Here is a tiny trained network, its code and every weight. The questions are about switching its units off for an input and a class, where a switched-off unit gives its printed mean instead of its output.

import numpy as np


def w(rows, s, z=0):
    codes = np.array(rows[::2]) - 128.0
    scale = np.full(codes.shape[1], s)
    scale[-1] = z or s
    return codes * scale


def f(y):
    return np.maximum(y, 0)


def log_softmax(a):
    a = a - a.max(-1, keepdims=True)
    return a - np.log(np.exp(a).sum(-1, keepdims=True))


def net(x, mask):
    res = np.array(x, float).reshape(1, 7) / 4 @ E
    y = f(res @ A[0][:, :-1].T + A[0][:, -1])
    res = res + np.where(mask, y, B[0][:, -1]) @ B[0][:, :-1]
    return log_softmax(res[-1] @ U[:, :-1].T + U[:, -1])


A, B = {}, {}
E = w([
[127,127,126],'x0',
[128,129,128],'x1',
[129,129,128],'x2',
[57,244,63],'x3',
[188,229,224],'x4',
[2,108,195],'x5',
[128,131,128],'x6',
],0.0075)
A[0] = w([
[172,70,169,133],'neuron 1',
[92,219,91,107],'neuron 2',
[162,65,169,3],'neuron 3',
[166,93,156,138],'neuron 4',
[160,244,229,74],'neuron 5',
[104,200,70,136],'neuron 6',
[211,127,85,187],'neuron 7',
[181,66,188,131],'neuron 8',
[36,110,164,78],'neuron 9',
[170,166,184,64],'neuron 10',
[92,93,180,164],'neuron 11',
[4,142,166,108],'neuron 12',
[85,92,181,189],'neuron 13',
[94,186,116,111],'neuron 14',
[96,169,93,86],'neuron 15',
[173,183,156,117],'neuron 16',
[173,37,220,88],'neuron 17',
[42,166,165,103],'neuron 18',
[77,176,104,78],'neuron 19',
[169,176,214,78],'neuron 20',
[216,65,175,79],'neuron 21',
[225,166,20,143],'neuron 22',
[118,91,64,198],'neuron 23',
[174,87,147,74],'neuron 24',
[117,73,26,118],'neuron 25',
[138,240,229,69],'neuron 26',
[167,91,170,157],'neuron 27',
[197,172,27,108],'neuron 28',
[232,96,108,146],'neuron 29',
[160,165,162,76],'neuron 30',
[197,180,164,125],'neuron 31',
[110,185,92,94],'neuron 32',
[170,163,63,89],'neuron 33',
[106,206,58,117],'neuron 34',
[68,111,233,151],'neuron 35',
[93,67,53,91],'neuron 36',
[113,219,81,94],'neuron 37',
[156,125,85,166],'neuron 38',
[123,192,62,105],'neuron 39',
[55,58,36,145],'neuron 40',
[93,104,2,117],'neuron 41',
[153,191,225,67],'neuron 42',
[111,202,107,89],'neuron 43',
[228,53,132,175],'neuron 44',
[58,85,151,178],'neuron 45',
],0.0088,0.0031)
B[0] = w([
[74,112,130,203],'neuron 1',
[69,64,191,194],'neuron 2',
[38,81,144,172],'neuron 3',
[55,126,146,183],'neuron 4',
[195,67,114,235],'neuron 5',
[53,57,180,192],'neuron 6',
[69,188,53,225],'neuron 7',
[42,137,170,217],'neuron 8',
[141,201,75,187],'neuron 9',
[173,114,132,182],'neuron 10',
[93,212,71,183],'neuron 11',
[142,205,76,211],'neuron 12',
[147,240,58,193],'neuron 13',
[108,51,122,171],'neuron 14',
[86,80,188,161],'neuron 15',
[139,76,116,190],'neuron 16',
[15,102,145,232],'neuron 17',
[161,190,96,187],'neuron 18',
[119,97,133,168],'neuron 19',
[225,82,106,204],'neuron 20',
[83,122,140,223],'neuron 21',
[97,210,58,245],'neuron 22',
[211,117,123,200],'neuron 23',
[63,121,154,174],'neuron 24',
[193,95,138,210],'neuron 25',
[208,96,147,223],'neuron 26',
[50,128,132,195],'neuron 27',
[83,175,66,216],'neuron 28',
[80,170,100,234],'neuron 29',
[163,113,129,168],'neuron 30',
[203,137,137,209],'neuron 31',
[29,60,198,167],'neuron 32',
[69,184,70,179],'neuron 33',
[10,89,201,195],'neuron 34',
[138,207,63,207],'neuron 35',
[203,72,142,199],'neuron 36',
[72,85,162,189],'neuron 37',
[161,192,95,175],'neuron 38',
[66,122,178,182],'neuron 39',
[254,79,167,236],'neuron 40',
[211,83,159,217],'neuron 41',
[230,105,134,205],'neuron 42',
[81,79,172,173],'neuron 43',
[74,160,159,255],'neuron 44',
[161,138,68,198],'neuron 45',
],0.0049,0.0068)
U = w([
[117,141,145,254],'0',
[21,78,215,73],'1',
[121,254,58,67],'2',
[236,53,170,84],'3',
],0.0076,0.0077)

Each question gives the input, the list of numbers given to net, and the class t.
The units are the neurons (one row each of A and B). Each row of codes is followed by its name. A weight is (code - 128) times the scale printed after its matrix; where a second scale follows, it is the last column's (A, B and U).
mask holds one flag per neuron, in row order. A switched-off neuron (its flag False) gives its mean, the last column of its row in B, instead of its output. The means were averaged over made-up inputs and are rounded, as every weight is.
A unit's drop is (log p(t) with every unit on - log p(t) with that unit switched off) / (log p(t) with every unit on - log p(t) with every unit switched off).
The circuit of an input: a set's keep is (log p(t) with only the set's units on - log p(t) with every unit switched off) / (log p(t) with every unit on - log p(t) with every unit switched off). Starting from the 12 units with the biggest drops (on a tie, the unit counted first), units are removed one at a time, each time the one whose removal leaves the highest keep (on an exact tie, the one counted first), for as long as the keep stays at least 0.8.
circuit, biggest first: the units of the circuit, biggest drop first
unit that matters most: the unit with the biggest drop
k most important neurons: the k neurons with the biggest drops, biggest first
drop when u is switched off: that unit's drop, to one decimal
input [3,-2,7,-4,8,8,-2], class 2: unit that matters most : neuron 35
input [-2,1,-7,-7,4,2,3], class 1: circuit, biggest first : [neuron 17; neuron 8]
input [6,6,-3,3,-8,8,-3], class 2: circuit, biggest first : [neuron 12; neuron 9]
input [1,-2,5,6,-8,0,2], class 3: circuit, biggest first : [neuron 40; neuron 41; neuron 36]
input [-3,-5,0,8,-6,-5,-2], class 1: circuit, biggest first : [neuron 34; neuron 6; neuron 32]
input [6,2,2,6,-7,-3,-3], class 3: circuit, biggest first : [neuron 40; neuron 41]
input [5,4,1,7,-3,-7,4], class 1: 2 most important neurons : [neuron 34; neuron 6]
input [4,-5,-1,-7,7,-8,3], class 2: 3 most important neurons : [neuron 7; neuron 22; neuron 29]
input [-6,-3,2,-4,3,6,-3], class 2: 2 most important neurons : [neuron 35; neuron 13]
input [2,8,2,-8,6,-2,-4], class 1: 2 most important neurons : [neuron 17; neuron 8]
input [-7,-1,-8,-1,-6,-2,2], class 3: drop when neuron 26 is switched off : 0.0
input [-5,-5,5,3,-8,2,-5], class 3: drop when neuron 40 is switched off : 0.1
input [-7,4,-5,-6,-2,-7,2], class 2: drop when neuron 28 is switched off : 0.1
input [7,2,-3,-2,5,5,-3], class 2: drop when neuron 35 is switched off : 0.3
input [-6,-3,0,-4,-8,-1,-6], class 3: unit that matters most : neuron 40
